Known rows, with every way that one mark hangs from another:
gitiv{kinen{kaza{pemi}} tonu tusad}: [ 3.02 -0.22  1.90 -1.54 -1.88  0.47 -3.78  0.00 -1.42  1.29 -0.09 -2.96
 -0.18 -0.93 -3.11  0.96  1.56 -2.03 -0.90  0.54  0.12 -1.66  0.96  2.15
  1.16 -0.27  0.31  1.85  1.00  0.71  0.10  0.58 -2.39  0.43  0.30 -0.82
 -0.61  1.38  0.71 -2.73  0.83 -2.55]
kiduf{gitiv tonu{tusad{sefil}}}: [-1.80 -0.62  1.90 -0.47  1.10  0.17 -3.40 -1.68 -0.43  1.26  2.29 -1.03
  0.59 -2.96 -1.93  0.64  3.05 -1.89 -3.17  2.80  0.01 -2.72  0.72  0.97
 -1.43 -3.47  2.65  0.84  3.46 -0.49  0.42  1.62 -2.64  3.60 -3.60 -2.46
 -2.12  0.01  0.67 -2.11 -1.71 -1.66]
kaza{kinen mefug{pemi tevur{gitiv} tonu}}: [-1.69 -5.89  1.65  1.06  4.07 -0.06  1.15  4.49 -2.67  2.14 -0.23  1.97
 -2.94 -3.79 -1.45  0.51  2.21  1.27  2.95 -0.54 -3.38 -1.00  0.92  0.17
 -4.43  0.59 -4.05  1.14 -1.47  0.89  1.72 -0.51 -1.92 -1.63  1.57 -6.62
  2.35 -1.03  0.77  0.98  0.20 -1.34]
mefug{pemi tevur{gitiv}}: [ 1.16 -5.83 -0.95  1.04  1.15 -1.31  0.45  2.31 -1.03  0.77 -0.17 -0.08
 -2.47 -2.65 -3.27 -0.61  2.12 -0.61  1.64 -0.38 -1.82 -1.68  0.96  0.11
 -3.50 -0.61 -1.90 -0.83 -1.15  0.73  1.03  0.78  0.02  0.01 -0.04 -2.96
  0.74 -0.27  0.44  0.20 -0.32 -0.64]
sefil{kaza{kinen{tevur} mefug{pemi}}}: [-0.80 -4.09  1.83  0.24 -0.56  1.67 -1.02  1.22 -1.13  2.75  2.42 -0.01
 -1.52 -0.65 -0.26  0.16  0.57  0.32  2.16  1.38 -1.41  2.32 -1.57  1.11
  0.82  0.74 -1.97  2.49 -1.32 -1.25 -0.03 -0.85 -3.12 -2.73  1.46 -2.61
  0.40  0.07  0.65  1.64  0.19 -1.95]
tonu{kaza{mefug{pemi}} kiduf{tevur{gitiv}} tusad}: [-0.36 -3.50  0.62 -1.98  3.05 -1.40 -1.63 -0.07 -1.85  1.32  0.04  1.75
  0.10 -4.83 -5.48  1.30  1.48 -3.99 -1.39  1.72 -0.48 -3.70 -2.26 -0.32
 -4.50 -3.12  0.34  1.39  1.87  0.05  1.79 -0.33 -3.58  1.36  1.27 -2.71
  2.96  0.90  0.18 -4.12 -1.14 -3.12]
sefil{kaza{pemi} kinen tusad}: [ 0.29 -2.79  1.79  0.03 -4.27  1.70 -0.41 -2.22 -0.73  3.38  2.27 -0.80
  0.07 -1.35 -1.49  1.35  1.32  1.83  1.05 -0.33  1.35  0.15 -0.66  1.13
  2.10 -0.39 -1.62  1.78 -0.85 -2.78 -3.09 -2.32  0.15  0.72  0.14 -0.89
 -1.42 -2.54 -0.18  1.89 -2.13 -1.42]
tusad{pemi{gitiv kaza}}: [-0.24 -2.14  0.49 -1.83  0.44  1.46 -2.26 -0.15 -1.56 -2.14  2.75 -1.94
 -0.48 -1.45 -3.59  3.09  1.11  2.13 -0.11  0.27  2.19 -0.21 -0.10  1.11
  0.09 -0.35 -0.99  0.50 -1.07  0.56 -2.69  1.49 -0.66  0.49  1.39 -1.22
 -2.07  1.31 -1.33 -1.27  0.12  1.30]
gitiv{tonu{kiduf} tusad{pemi{kaza} sefil}}: [ 1.66  0.13  0.51 -1.03 -0.52  1.37 -5.88 -3.95 -0.83 -1.85  0.91 -3.00
  1.62 -2.95 -4.93  2.18  0.02  1.24 -1.94  0.39  1.68 -3.89  0.88  1.89
 -3.31 -1.62  1.91  0.60  1.15 -0.17 -2.26  2.00 -1.92  0.73 -1.79  0.31
 -2.27  1.13 -1.34 -4.42 -0.57 -2.82]
tonu{kaza{mefug{tevur} pemi} kiduf{gitiv{kinen}}}: [ 1.18 -3.66  5.39 -0.50  2.03 -3.33 -1.46  2.46 -2.87 -0.28  1.61 -0.76
 -0.80 -3.28 -4.11  0.73  1.23 -3.30  0.68  1.58 -1.63 -0.93  0.80  1.70
 -0.52 -2.30  2.43  4.94 -0.94  1.31  1.67 -2.24 -8.40  0.61  3.38 -5.82
  1.62  1.06  0.27 -4.05 -0.03 -2.80]
tonu{kiduf{tevur{gitiv}}}: [ 0.42 -2.41 -1.27 -1.07  0.82 -0.41 -1.73 -1.24 -2.23  1.45 -0.44 -0.26
 -2.43 -4.18 -2.39  2.43  1.47 -2.62 -2.27  1.46  1.22 -2.00 -2.16  0.87
 -2.07 -2.32 -0.24  0.35  0.44  0.43  0.83  0.63 -1.06  2.58 -0.47 -1.44
 -0.48  0.67  0.38 -2.46  0.61 -3.42]
kinen{tevur{kaza kiduf{gitiv{tonu}} mefug{pemi}}}: [ 2.76 -6.04 -0.42  3.47  2.99 -0.32 -1.42  0.70 -0.96  3.89 -0.24 -1.09
 -1.85 -2.40 -0.96 -1.05  2.67 -4.62 -2.19 -0.66 -2.39  1.17  0.55 -2.55
 -0.55 -1.54  1.32  3.13  0.42  0.33  1.93  1.67 -0.99  0.31 -1.19 -1.95
  1.95  1.57 -1.36  1.28  0.89 -4.32]
tusad{pemi{kaza{mefug}} sefil{kinen{tevur{kiduf}}}}: [ 0.19 -4.32 -0.73  1.22 -1.43  1.83 -2.28 -0.02 -0.93 -0.38  3.11 -0.38
  0.37 -0.52 -2.28  0.88 -0.46 -0.99  0.78 -0.53 -0.25  2.65  0.57 -1.06
 -2.28 -1.94 -1.29  1.78 -0.48 -0.40 -2.66  1.27  0.63  0.33  0.44 -1.24
 -0.78  0.38 -1.11  0.46 -0.37 -2.33]
gitiv{kiduf{tevur} kinen tonu}: [ 1.08 -1.55  0.25  0.37  0.13  0.30 -4.78 -1.04 -2.27  2.07  0.40 -1.84
 -0.86 -3.26 -2.81  0.53  1.72 -4.77 -2.56  1.12  2.55 -1.90 -0.21  2.38
 -2.12  0.09  0.86  2.81  2.51  2.25 -0.10  3.05 -2.24  3.40 -0.88 -2.61
 -0.61  0.86  1.17 -4.53  1.36 -4.49]
sefil{kinen{tevur{kaza mefug}} tusad{pemi{gitiv}}}: [ 2.69 -5.43 -1.54  0.36  1.19  2.93 -0.12 -2.00 -0.73  0.52  1.14 -2.37
  1.00 -0.76 -0.31  2.55  1.22  1.66  0.24  0.28  1.13  3.34 -1.74 -0.29
  1.33 -0.40 -1.68  3.85  0.29 -0.62 -1.42  2.11  2.84  1.52 -1.16 -0.05
 -0.04  0.61 -3.18  2.17 -1.70 -2.83]
kaza{mefug{tonu} pemi tevur}: [-2.06 -2.74  4.42  0.35  3.84  0.39  0.04  3.05 -1.00  2.67  2.05 -0.03
 -2.24 -3.39 -1.35  0.79  0.22  0.80  1.35 -0.14 -2.31 -1.00  0.40  1.38
 -0.16  0.54 -2.32  2.00 -0.77 -0.99  0.17 -2.80 -3.41 -0.98  3.36 -5.00
  0.21 -2.08 -1.07  0.84  0.44  0.08]
sefil{kaza{mefug{tevur} pemi} tusad}: [ 1.53 -4.41  4.41 -0.61 -0.70  1.72  0.90  0.69 -0.63  1.93  2.71 -0.56
 -1.47 -1.97 -1.42  0.01  0.39  2.17  2.80 -0.43 -1.48  0.25  1.34  1.61
  1.69 -0.98  0.02  1.22 -2.28 -1.06 -1.74 -3.94 -2.08 -0.30  1.90 -3.87
 -0.17 -1.26 -0.90  2.47 -1.82 -0.97]
gitiv{kiduf kinen tonu tusad{pemi{kaza} sefil}}: [ 1.75 -0.45  0.33 -0.21 -1.17  2.22 -7.12 -2.57 -1.53 -1.76  0.48 -3.88
  2.26 -2.41 -5.10  0.90  0.55 -1.15 -2.11 -0.32  2.19 -2.99  2.25  2.42
 -4.01 -1.41  1.67  2.08  1.23  2.11 -1.92  4.26 -1.77  1.74 -2.00 -0.83
 -2.43  1.38 -1.03 -5.39  0.47 -3.11]
kinen{kaza{mefug{tonu} pemi{gitiv}} tevur{kiduf}}: [ 0.77 -2.84  0.83 -1.27  2.37 -0.15 -0.50  3.58 -2.36  3.45  1.93  0.60
 -1.91 -0.24  1.60  3.41 -0.45 -1.15  0.78  1.69 -2.14  1.85 -1.04  0.66
  2.47 -1.08 -2.42  1.80 -0.13  1.37  0.83 -0.40 -1.36 -0.44  4.72 -3.57
  0.90  2.03 -0.89  1.19  0.81 -0.42]
kinen{kaza tevur{gitiv{tonu tusad} mefug{pemi}}}: [ 5.35 -3.83 -2.27  0.57  1.73  1.19 -2.09  0.71 -0.15  1.19 -2.13 -1.92
 -0.68 -1.78 -2.11 -0.56  0.80 -2.18 -0.82  0.10 -1.26 -0.56 -1.24  0.06
 -1.26 -0.50 -1.11  1.10  1.49  0.60  2.43  4.06  0.73 -0.73 -2.60  0.40
  1.65  2.61 -0.37  0.22  1.40 -4.13]
sefil{kinen{kaza tevur{mefug}}}: [ 3.15 -3.53 -1.96  1.28  0.18  0.47 -0.06  0.40  0.33  1.47  0.56 -1.00
 -1.08  0.75 -0.61  0.29  0.35 -1.18  0.91  1.96  0.44  3.15 -2.53  1.26
  1.88  0.81 -1.54  2.38  1.74 -0.91  0.16  2.56  1.01  0.89 -0.06 -0.29
  0.48  1.32  0.29  2.17  0.13 -3.14]
kaza{kinen mefug{tonu} pemi tevur}: [-3.11 -2.43  5.80  0.16  3.98  1.56 -0.04  2.91 -1.46  3.44  1.91  0.59
 -3.20 -3.88 -0.55  1.20  0.48  2.46  1.63 -0.39 -2.99 -0.29  0.51  1.19
 -0.11  1.66 -3.89  3.26 -1.01 -1.80  0.43 -2.98 -4.26 -1.99  3.05 -6.48
  0.43 -2.06 -0.50  1.33  0.68 -0.97]
gitiv{kiduf{tonu{kaza}} tusad}: [ 2.71  0.89  1.33 -1.35  0.91 -0.08 -5.20 -2.32 -1.26 -0.68 -0.41 -0.90
  1.63 -2.87 -2.82 -0.80  0.39 -3.08 -2.22  1.26  2.11 -3.57 -0.29  1.58
 -1.91 -1.53  1.03  1.31  3.08  0.34 -0.71  3.26 -3.00  1.77 -2.99 -1.26
 -0.85  1.44  0.25 -3.56  0.98 -3.32]
tevur{kiduf mefug{tonu{tusad{sefil}}}}: [-1.54 -3.29 -1.77 -0.35  4.25  0.80 -0.10 -0.08 -0.68  3.27 -0.31  1.78
  0.40 -2.37 -1.85  2.12  1.86 -0.94 -0.71  1.74 -1.35 -1.33  0.68  0.25
 -3.92 -3.40  1.00  0.56  2.75  1.27  0.94  0.99  1.13  3.32  0.12 -3.61
  0.26 -0.10 -0.38  0.35 -2.56 -1.26]
mefug{tonu{kaza{tevur} kiduf tusad}}: [-0.88 -1.56  2.14 -2.88  4.99 -1.10 -1.73 -1.25 -0.33  2.56 -0.06  1.79
  0.01 -3.35 -3.36  1.42  1.24 -0.30 -0.62  3.20  0.52 -4.05 -1.82  1.43
 -2.67  0.20 -0.26  2.26  4.22 -0.65  1.14  0.65 -4.21  1.99  1.45 -3.11
  0.66 -0.54  1.00 -3.63 -2.29 -0.76]
kaza{mefug tevur{gitiv}}: [-0.42 -3.82  2.45 -0.33  2.42  1.87 -0.40  1.43 -1.29  1.09  0.96 -0.25
 -2.42 -3.27 -1.35  0.47  0.83 -0.07  0.21 -1.16 -1.70 -0.62  0.62 -0.18
 -1.58 -1.38 -1.97  0.84 -1.37 -1.55  1.19 -0.15 -1.47 -0.25 -0.52 -4.07
 -0.84 -0.87 -0.59  0.88  1.13 -1.83]
tevur{gitiv{tonu} kiduf mefug}: [ 2.64 -4.57 -0.80  0.58  2.28  1.45 -1.08 -0.11 -2.10  2.49 -1.78  0.03
 -1.37 -3.48 -1.24  1.33  1.90 -2.57 -1.48 -2.24 -0.10 -0.83  1.40 -1.56
 -3.13 -2.93 -0.29  0.55  0.29  0.21  1.32  1.91  1.34  1.08 -2.86 -2.89
  0.29  0.72  0.32  1.22  1.29 -4.26]
kaza{kinen mefug{tevur} pemi{gitiv{tusad}}}: [-0.63 -2.57  5.65 -1.87  1.69  1.58 -1.37  2.76 -1.23  0.06  3.27 -1.14
 -2.32 -3.10 -1.07  2.20 -0.17  3.68  2.08  0.23 -4.39 -0.30  1.04  1.46
  1.38 -0.94 -2.11  3.72 -2.38 -0.44 -0.25 -1.75 -4.56 -1.15  2.34 -5.92
  0.22  1.59 -2.28  0.96  0.60 -1.61]
tevur{gitiv{tonu{tusad}} kaza{kinen mefug{pemi}}}: [-1.16 -4.58  3.38  0.44  2.40  2.09 -1.83  0.54 -1.46  4.32 -0.06  0.05
 -1.08 -3.62 -1.66  1.30  3.28 -0.09 -0.46 -1.54 -3.08 -2.41  1.80 -1.45
 -3.16 -1.66 -1.89  1.33  0.08 -2.24  1.59 -0.44 -2.03 -1.53 -0.83 -4.08
  2.20 -0.14 -0.37  1.04 -0.33 -3.66]
pemi{gitiv{kinen{tevur{kiduf mefug}}} kaza}: [ 1.29 -5.12 -0.36 -0.31  1.59  1.79 -0.58  2.34 -2.53  0.66  1.97 -1.10
 -1.18 -0.68 -1.77  2.22  1.31 -1.94  0.33  0.54 -0.15  3.21  0.42  0.39
  0.69 -2.11  0.05  3.36 -1.94  3.13  0.92  4.01 -0.47  1.08  2.26 -2.48
  0.55  3.59 -1.57  1.15  0.97 -1.13]
tevur{gitiv{kiduf} mefug{pemi{kaza} tonu}}: [-0.05 -4.71 -0.98  3.26  4.34  0.17 -0.63  2.57 -2.05  1.87 -1.30 -0.06
 -1.19 -4.33 -3.55  0.53  1.22 -0.77  0.09 -1.26  0.01 -2.48  0.19  1.01
 -4.29 -0.85 -2.00  0.37 -1.16  1.72  1.12  3.10  0.06 -0.60  1.35 -3.21
  1.94  0.23 -1.80  0.89  1.23 -0.78]
tonu{kaza{kinen mefug{tevur} pemi} kiduf{gitiv}}: [ 0.43 -2.75  6.76 -0.33  2.88 -2.12 -1.33  1.57 -2.07  0.54  1.76  0.49
 -2.36 -4.28 -2.68  0.99  0.48  0.06  0.75  1.12 -2.70 -0.94  0.29  0.99
 -0.13 -0.99  0.27  4.92 -0.73 -1.14  1.03 -3.08 -8.63 -0.83  2.52 -7.00
  1.68  0.93  0.23 -2.01  0.14 -3.67]
tonu{kiduf{tevur{gitiv kaza{mefug}}} tusad{sefil}}: [-1.27 -2.84  0.02 -1.24  2.60  0.87 -1.61 -1.43 -1.25  3.00  0.67  0.12
 -1.00 -3.60 -2.25  3.23  1.72 -2.26 -2.85  1.30 -2.46 -2.66 -0.12  0.12
 -2.98 -5.77  2.00  0.47  0.32 -0.64  1.41 -0.94 -1.81  3.64  1.11 -2.95
  0.38  0.71 -2.20 -1.71 -1.50 -4.33]
pemi{gitiv{kiduf kinen}}: [-0.45 -1.69  0.32 -0.68 -0.06 -0.01 -3.64 -0.14 -3.07  0.86  1.47 -2.24
  0.26 -1.39 -1.34  3.06  1.09 -1.46 -0.72  1.97  1.74 -0.90 -0.06  3.17
 -0.32 -1.21 -0.01  2.58  0.14  2.10  0.49  3.26 -1.90  1.81  0.74 -3.19
 -1.81  1.53 -0.56 -2.85  0.57 -1.33]
mefug{tevur tonu{kiduf tusad}}: [-0.78 -3.48  1.43 -1.48  3.76 -1.71 -1.08  0.22 -0.33  2.46  0.41  0.56
 -1.13 -3.11 -1.80  1.58  1.59  0.24  1.00  4.12 -0.33 -3.38 -0.93  2.40
 -2.43 -0.43  0.24  0.95  3.41  0.98  0.95  0.17 -2.64  2.10  1.21 -2.97
  0.85  0.14  1.03 -1.43 -2.53 -0.32]

Rows:
[ 0.47 -1.48  1.92  0.23  1.19 -0.01 -1.19  0.42 -1.05  3.00  1.65 -1.53
 -2.87 -2.95 -1.87  0.17  2.43 -3.49 -2.34 -0.36 -0.67 -0.96  0.45  0.22
  1.47 -1.57  0.41  0.46 -0.43 -0.50 -1.08 -1.91 -1.85  2.23  1.57 -1.65
  0.05 -0.17 -1.34  0.18  0.97 -2.32]	kiduf{tevur{kaza{pemi}} tonu}
[ 1.15 -1.56  2.27 -1.04 -0.25  2.77 -4.57 -2.09 -3.78 -1.24  1.84 -3.55
  1.76 -2.97 -2.78  1.71  1.61 -0.49 -1.37  0.01  4.67 -1.46  1.38  2.30
 -0.88 -0.50  0.02  2.08  0.51  2.32 -1.68  4.36 -0.05  1.17 -2.02 -1.35
 -2.03  1.14 -1.42 -2.89 -0.24 -0.86]	sefil{tusad{pemi{gitiv{kiduf{tonu} kinen} kaza}}}
[-1.24 -2.63  3.30 -1.41  0.94  0.46 -1.17  1.94 -1.84  1.77  2.99 -2.32
 -1.88 -1.97 -2.24  2.39  1.24  0.31  0.30  0.20 -1.36 -0.27  0.84  1.94
  1.62 -0.23 -1.53  3.37 -1.87  0.22  0.82 -0.07 -3.16  0.49  3.07 -4.02
 -1.49 -0.12 -1.47 -1.23  0.30  0.25]	kaza{pemi{gitiv{kinen}} tevur}
[ 0.88 -0.71 -1.61 -1.00 -1.16  1.08 -5.72 -2.60 -1.67 -1.75 -0.36 -3.42
  2.31 -1.81 -3.70  1.18  0.35 -2.08 -1.69  1.69  1.70 -1.70  0.55  2.65
 -3.62 -2.31  1.43  1.98  1.65  2.32 -0.71  2.85 -0.81  2.35 -2.19 -0.68
 -3.05  0.71 -0.80 -5.34 -0.35 -2.65]	gitiv{kiduf kinen tusad{pemi sefil}}
[ 3.40 -4.04 -0.22 -1.49  0.02  2.79 -3.00 -2.28 -2.36  0.76  0.58 -3.40
  1.49 -0.59 -0.71  2.97  2.60 -0.26 -0.91  0.73  2.40  1.39  0.31  0.85
  0.22  0.01 -0.18  3.22  0.99  1.88 -0.67  3.06  0.56  1.65 -1.56 -0.27
 -0.86  1.38 -0.85 -2.13 -1.15 -2.76]	sefil{tusad{pemi{gitiv{kinen{tevur{kaza}} tonu}}}}
[ 2.15 -0.17  1.18  0.10 -0.21  1.03 -5.96 -2.65 -0.59  0.88 -0.14 -2.40
  0.57 -3.19 -1.80  0.31  0.14 -1.12 -2.01  0.86  1.35 -3.60  0.11  2.03
 -1.71 -0.58  0.44  1.47  2.69 -0.08 -0.80  3.00 -1.79  1.12 -3.37 -1.12
 -1.46  1.14 -0.17 -2.48  1.16 -3.79]	gitiv{kiduf tonu tusad}
[ 1.32  0.35  1.55 -0.20  0.14  0.83 -5.30 -2.07 -1.13  0.32  0.31 -2.47
  0.44 -3.27 -1.16 -0.65  0.41 -2.43 -2.14  1.43  1.53 -3.17 -0.05  2.02
 -0.93 -1.50  0.64  0.76  2.42  0.13 -0.44  2.91 -1.54  1.16 -3.78 -0.67
 -1.83  1.01 -0.46 -1.62  1.29 -2.83]	gitiv{kiduf{tonu} tusad}
[-0.11 -3.18  1.95  0.01  0.87  1.72 -0.90  0.25 -0.70  1.74  1.99  0.34
 -3.40 -2.28 -3.04 -0.66  1.16 -0.20 -0.29 -1.49 -0.85 -0.46  1.81 -1.09
 -0.60 -0.08 -1.26  0.39 -1.24 -0.90 -0.97  0.82 -0.44  0.36  1.01 -2.74
 -1.16  0.09 -0.78  1.11  0.45 -0.15]	pemi{kaza{tevur{kiduf}}}
[ 0.30 -4.22  2.79  0.59 -1.19  3.84 -1.70 -1.98 -1.41  3.73  1.37 -0.35
 -0.74 -3.28  0.16 -0.04  0.03  0.88  0.01 -2.11  0.23 -0.76 -0.32 -0.02
 -0.43 -1.00 -2.64  2.97 -0.80 -3.30 -0.64  0.54  0.00  0.56 -2.20 -3.41
 -1.64 -2.56 -1.39  1.79 -0.39 -3.98]	sefil{kaza{mefug tevur{gitiv{kiduf}}} kinen tusad}
[ 1.69 -0.52  2.69 -0.94  0.86 -1.32 -1.81  0.13 -1.36  0.52  0.98 -0.34
  0.20 -2.28 -3.23  0.28  1.29 -2.18 -0.46  0.22  1.09 -1.90  0.58  1.21
 -0.37 -1.16  0.02  0.52  0.88 -0.64 -0.95 -0.61 -3.48  0.51  0.39 -2.28
  0.08 -0.11  0.92 -1.53  0.32 -1.31]	kiduf{tonu{kaza{pemi}}}
[ 1.91 -4.20  0.86 -0.81  1.05  1.70 -3.48 -0.35 -1.18 -0.20  0.55 -1.86
 -0.86 -2.06 -0.34 -0.17  1.30 -3.98 -2.43  0.71 -1.74  2.36 -0.53 -2.92
  0.63 -3.47  1.19  3.38  0.32  0.55 -0.18 -0.29 -1.93  0.77 -1.78 -0.44
 -0.60  2.13 -1.82 -0.50  1.22 -3.27]	kinen{tevur{kaza{mefug} kiduf{gitiv{tusad{pemi}}}}}
[ 0.75 -0.45  2.10 -2.39  1.57  0.83 -2.93 -1.23 -2.31  0.77  1.18  0.81
  0.13 -1.76 -2.13  3.58  1.80  2.10 -0.57  0.32  1.11 -1.50  0.03  1.17
 -1.06  0.79 -1.55  2.89  1.30 -0.63 -0.88  2.32 -3.66  0.89 -0.10 -4.86
 -0.39  1.41  1.34 -2.86  0.19 -3.08]	pemi{gitiv{tonu{kaza{kinen}}}}
[ 1.05 -2.69  5.69 -0.89  2.61 -1.57 -0.67  1.35 -1.69  0.77  1.34  0.77
 -1.85 -3.27 -2.83  1.35 -0.48  1.03  2.42  0.73 -2.44 -1.07  0.65  1.81
 -0.98 -0.31 -0.80  3.36 -0.98 -1.23  0.40 -3.15 -6.75 -1.68  3.55 -6.26
  2.05  0.67  0.15 -1.14 -0.29 -3.28]	tonu{kaza{kinen mefug{tevur} pemi} kiduf}
[ 2.60 -5.15 -3.80  1.32  4.02 -0.45  1.23  3.18 -1.19  2.47 -2.25  0.36
 -1.72 -1.17 -1.08  0.58  1.48 -1.93  0.76  1.36 -0.82  0.88 -2.22  0.72
 -1.66  0.27 -2.63  0.22  0.88  1.86  2.90  2.85  1.44 -0.38  1.03 -1.29
  2.29  1.10  0.35  1.31  0.53 -1.35]	kinen{kaza tevur{gitiv mefug{pemi tonu}}}
[-0.81 -3.93  1.77  1.44  0.91  0.79 -1.07  1.73 -1.29  1.50  1.82 -0.22
 -1.38 -1.77 -0.98  0.08  0.53  0.08  2.10  1.67 -1.75  1.71 -0.98  1.07
 -0.98  1.16 -2.72  2.23 -0.36 -0.65  0.78  0.19 -2.43 -2.91  0.49 -3.08
  1.39  0.56  0.45  1.05  0.38 -2.16]	kaza{kinen{tevur} mefug{pemi}}
[-1.07 -2.89  2.23 -0.92  3.45  0.82 -2.07  0.65 -1.69  1.33  1.30 -1.50
 -0.96 -4.55 -3.25 -0.47  4.39 -6.18 -3.77  2.64  0.97 -0.39 -1.02  0.40
 -0.24 -2.72  3.28  4.34  3.36  2.14  1.98  2.03 -3.28  4.91 -2.35 -2.71
  0.48  1.23  0.74 -2.48  0.06 -3.17]	kiduf{gitiv{kinen} tevur{mefug} tonu{tusad}}
[ 0.50 -1.47  0.19 -0.18  1.46  0.54 -1.40 -0.60 -1.35  2.17  1.14 -0.79
 -2.42 -2.27 -1.63 -0.06  3.11 -3.64 -2.62  0.40  0.49 -0.78 -0.02  0.08
  0.37 -1.21  0.94  0.04  0.63  0.03 -1.00  0.15 -0.73  3.28 -0.12 -1.40
 -0.56  0.22 -0.44 -0.49  0.72 -2.72]	kiduf{tevur{kaza} tonu}
[ 3.18 -3.53  0.07 -0.87  2.32  2.38 -2.84  0.35 -1.36  1.11  0.38 -3.42
  0.57 -0.68 -0.68  2.41  1.98 -1.46 -1.21  0.84 -1.12  1.26  0.05  1.16
  1.29 -1.91  1.33  4.69 -0.14  2.10  1.44  4.05 -1.76  1.81 -0.20 -1.30
  0.47  3.45 -2.47 -0.44  1.14 -4.04]	pemi{gitiv{kinen{tevur{kaza mefug}} tonu tusad}}
[-2.36 -2.18  2.76  1.09  1.63  0.61 -2.95  0.93 -2.95  1.76  2.48 -0.75
 -0.69 -2.94 -0.94  2.31 -0.14  1.28  0.75  0.64 -1.28 -1.15 -0.14  1.99
 -1.14  0.22 -2.46  2.78 -0.98 -0.57  0.62  1.05 -2.87 -2.21  1.33 -5.47
  0.11  0.84 -1.74 -0.56  0.74 -1.98]	kaza{kinen mefug{pemi{gitiv{kiduf}}}}
[ 1.84  0.21 -0.58 -1.50 -0.27  0.54 -5.93 -4.62 -0.98 -1.09 -0.12 -3.01
  2.18 -2.88 -3.41  2.48  0.00  0.16 -2.19  1.48  1.58 -3.76 -0.01  2.05
 -3.57 -1.82  1.99  0.92  2.68 -0.24 -1.16  1.37 -1.49  1.28 -3.23  0.22
 -2.65  0.45 -0.50 -5.14 -0.99 -3.85]	gitiv{tonu{kiduf} tusad{pemi sefil}}
[ 0.01 -3.24  1.81  0.30  1.06  0.01 -0.40  2.56 -1.95  1.52  1.47 -1.02
 -1.74 -0.44 -3.54 -1.16  1.43 -2.20  1.40  0.19 -1.78  0.12  0.82  1.27
 -0.22  1.55 -0.96  1.73 -0.78 -0.06  1.91 -0.05 -1.85 -1.50  2.69 -3.43
  0.27 -0.41 -0.05 -1.41  0.07 -0.64]	gitiv{kinen{kaza{mefug{pemi} tevur}}}
[-1.25 -2.13  2.93 -1.70  0.07  2.90 -0.99 -0.90 -0.42  3.26  1.90  0.09
 -3.39 -1.45 -0.65  0.32  1.41  2.31  0.37  0.00 -0.64  0.51 -0.43  0.85
  1.55  1.51 -2.02  2.36 -0.83 -2.74 -0.68 -0.82 -2.71 -0.11  0.41 -3.59
 -2.49 -1.34  0.78  1.02  0.00 -1.56]	sefil{kaza{kinen tevur}}
[ 1.22 -1.56  0.80 -1.01 -1.12  1.88 -5.49 -1.21 -1.75 -2.38  0.29 -3.61
  0.86 -2.44 -4.82  0.21  0.72 -1.84 -1.07  0.62  2.76 -1.34  0.44  1.91
 -1.85 -0.84  0.42  2.23  0.32  2.27 -1.72  3.05 -1.70  0.76 -0.80  0.13
 -1.78  1.71 -0.94 -3.74  1.07 -1.15]	gitiv{kiduf kinen tusad{pemi{kaza}}}
